Below are the code and all the weights of a small trained network. Each question names an input and a class and asks about switching units off, where a switched-off unit gives its printed mean instead of its output.

import numpy as np


def w(rows, s, z=0):
    codes = np.array(rows[::2]) - 128.0
    scale = np.full(codes.shape[1], s)
    scale[-1] = z or s
    return codes * scale


def norm(h):
    return h / np.sqrt((h * h).mean(-1, keepdims=True) + 1e-5)


def f(y):
    return y / 2 * (1 + np.tanh(0.7978845608 * (y + 0.044715 * y**3)))


def log_softmax(a):
    a = a - a.max(-1, keepdims=True)
    return a - np.log(np.exp(a).sum(-1, keepdims=True))


def net(x, mask):
    res = np.array(x, float).reshape(1, 3) / 4 @ E
    u = 0
    for l in range(2):
        y = f(norm(res) @ A[l][:, :-1].T + A[l][:, -1])
        res = res + np.where(mask[u : u + 8], y, B[l][:, -1]) @ B[l][:, :-1]
        u += 8
    return log_softmax(norm(res)[-1] @ U[:, :-1].T + U[:, -1])


A, B = {}, {}
E = w([
[141,195,135,50],'x0',
[152,80,42,82],'x1',
[4,140,87,124],'x2',
],0.0015)
A[0] = w([
[174,97,3,95,111],'0.n1',
[119,194,226,184,135],'0.n2',
[118,24,170,154,156],'0.n3',
[104,116,152,88,7],'0.n4',
[125,89,156,152,101],'0.n5',
[46,160,77,145,231],'0.n6',
[112,157,176,153,155],'0.n7',
[161,214,153,24,186],'0.n8',
],0.0028,0.0018)
B[0] = w([
[109,33,205,42,164],'0.n1',
[127,29,128,39,177],'0.n2',
[180,158,38,220,165],'0.n3',
[104,230,164,129,67],'0.n4',
[161,190,73,147,117],'0.n5',
[250,68,128,153,250],'0.n6',
[137,84,123,90,158],'0.n7',
[169,107,71,225,206],'0.n8',
],0.0025,0.0014)
A[1] = w([
[33,141,83,126,36],'1.n1',
[118,126,159,162,66],'1.n2',
[140,208,119,25,105],'1.n3',
[101,160,183,162,65],'1.n4',
[115,143,140,91,8],'1.n5',
[143,253,108,69,80],'1.n6',
[94,173,229,170,54],'1.n7',
[18,154,92,121,59],'1.n8',
],0.0048,0.0015)
B[1] = w([
[254,138,148,127,178],'1.n1',
[153,143,62,104,88],'1.n2',
[108,81,115,192,187],'1.n3',
[158,83,70,104,70],'1.n4',
[147,19,136,178,2],'1.n5',
[99,101,89,219,124],'1.n6',
[118,43,40,40,132],'1.n7',
[233,163,210,117,211],'1.n8',
],0.0043,0.00069)
U = w([
[254,165,194,118,165],'0',
[97,30,91,37,177],'1',
[88,106,83,239,164],'2',
[39,193,172,107,105],'3',
[99,166,126,100,2],'4',
],0.0092,0.006)

Each question gives the input, the list of numbers given to net, and the class t.
The units are the neurons (one row each of A and B). Each row of codes is followed by its name. A weight is (code - 128) times the scale printed after its matrix; where a second scale follows, it is the last column's (A, B and U).
mask holds one flag per neuron, layer by layer. A switched-off neuron (its flag False) gives its mean, the last column of its row in B, instead of its output. The means were averaged over made-up inputs and are rounded, as every weight is.
A unit's drop is (log p(t) with every unit on - log p(t) with that unit switched off) / (log p(t) with every unit on - log p(t) with every unit switched off).
The circuit of an input: a set's keep is (log p(t) with only the set's units on - log p(t) with every unit switched off) / (log p(t) with every unit on - log p(t) with every unit switched off). Starting from the 12 units with the biggest drops (on a tie, the unit counted first), units are removed one at a time, each time the one whose removal leaves the highest keep (on an exact tie, the one counted first), for as long as the keep stays at least 0.8.
units of the circuit, in order: the units of the circuit, biggest drop first
unit that matters most: the unit with the biggest drop
k most important neurons: the k neurons with the biggest drops, biggest first
top k neurons in layer l: the k neurons of layer l with the biggest drops, biggest first
input [5,4,-2], class 2: unit that matters most : 0.n2
input [-7,-8,-1], class 1: top 2 neurons in layer 0 : (0.n8, 0.n2)
input [-3,-7,7], class 0: 3 most important neurons : (1.n8, 1.n1, 0.n1)
input [5,4,0], class 2: 3 most important neurons : (0.n2, 1.n3, 1.n7)
input [3,6,7], class 0: units of the circuit, in order : (1.n8, 1.n1)
input [-3,-3,0], class 3: units of the circuit, in order : (0.n8, 1.n3, 1.n1)
input [1,-1,-3], class 3: units of the circuit, in order : (0.n6, 1.n1, 1.n8)
input [-6,-7,1], class 1: units of the circuit, in order : (1.n7, 0.n8)
input [-3,-2,0], class 3: top 2 neurons in layer 0 : (0.n8, 0.n2)
input [2,-8,6], class 1: 3 most important neurons : (1.n7, 0.n6, 1.n4)
input [4,6,6], class 0: top 3 neurons in layer 1 : (1.n8, 1.n1, 1.n7)
input [5,-5,-4], class 1: units of the circuit, in order : (1.n7, 0.n6, 1.n8)
input [7,-4,6], class 2: 3 most important neurons : (1.n6, 1.n3, 0.n6)
input [-5,-7,4], class 1: most important neuron : (1.n7)
input [6,6,8], class 0: units of the circuit, in order : (1.n1, 1.n8)
input [2,-3,-1], class 3: top 3 neurons in layer 1 : (1.n1, 1.n8, 1.n7)
input [-1,-3,2], class 3: top 2 neurons in layer 0 : (0.n6, 0.n2)
input [3,0,-2], class 3: top 2 neurons in layer 1 : (1.n1, 1.n8)
input [3,-8,8], class 0: 3 most important neurons : (1.n8, 1.n1, 0.n1)
input [-5,-8,-6], class 1: top 4 neurons in layer 1 : (1.n7, 1.n8, 1.n1, 1.n4)
input [6,4,-5], class 2: 2 most important neurons : (1.n3, 0.n6)
input [7,-6,-6], class 2: 3 most important neurons : (1.n6, 1.n3, 0.n6)
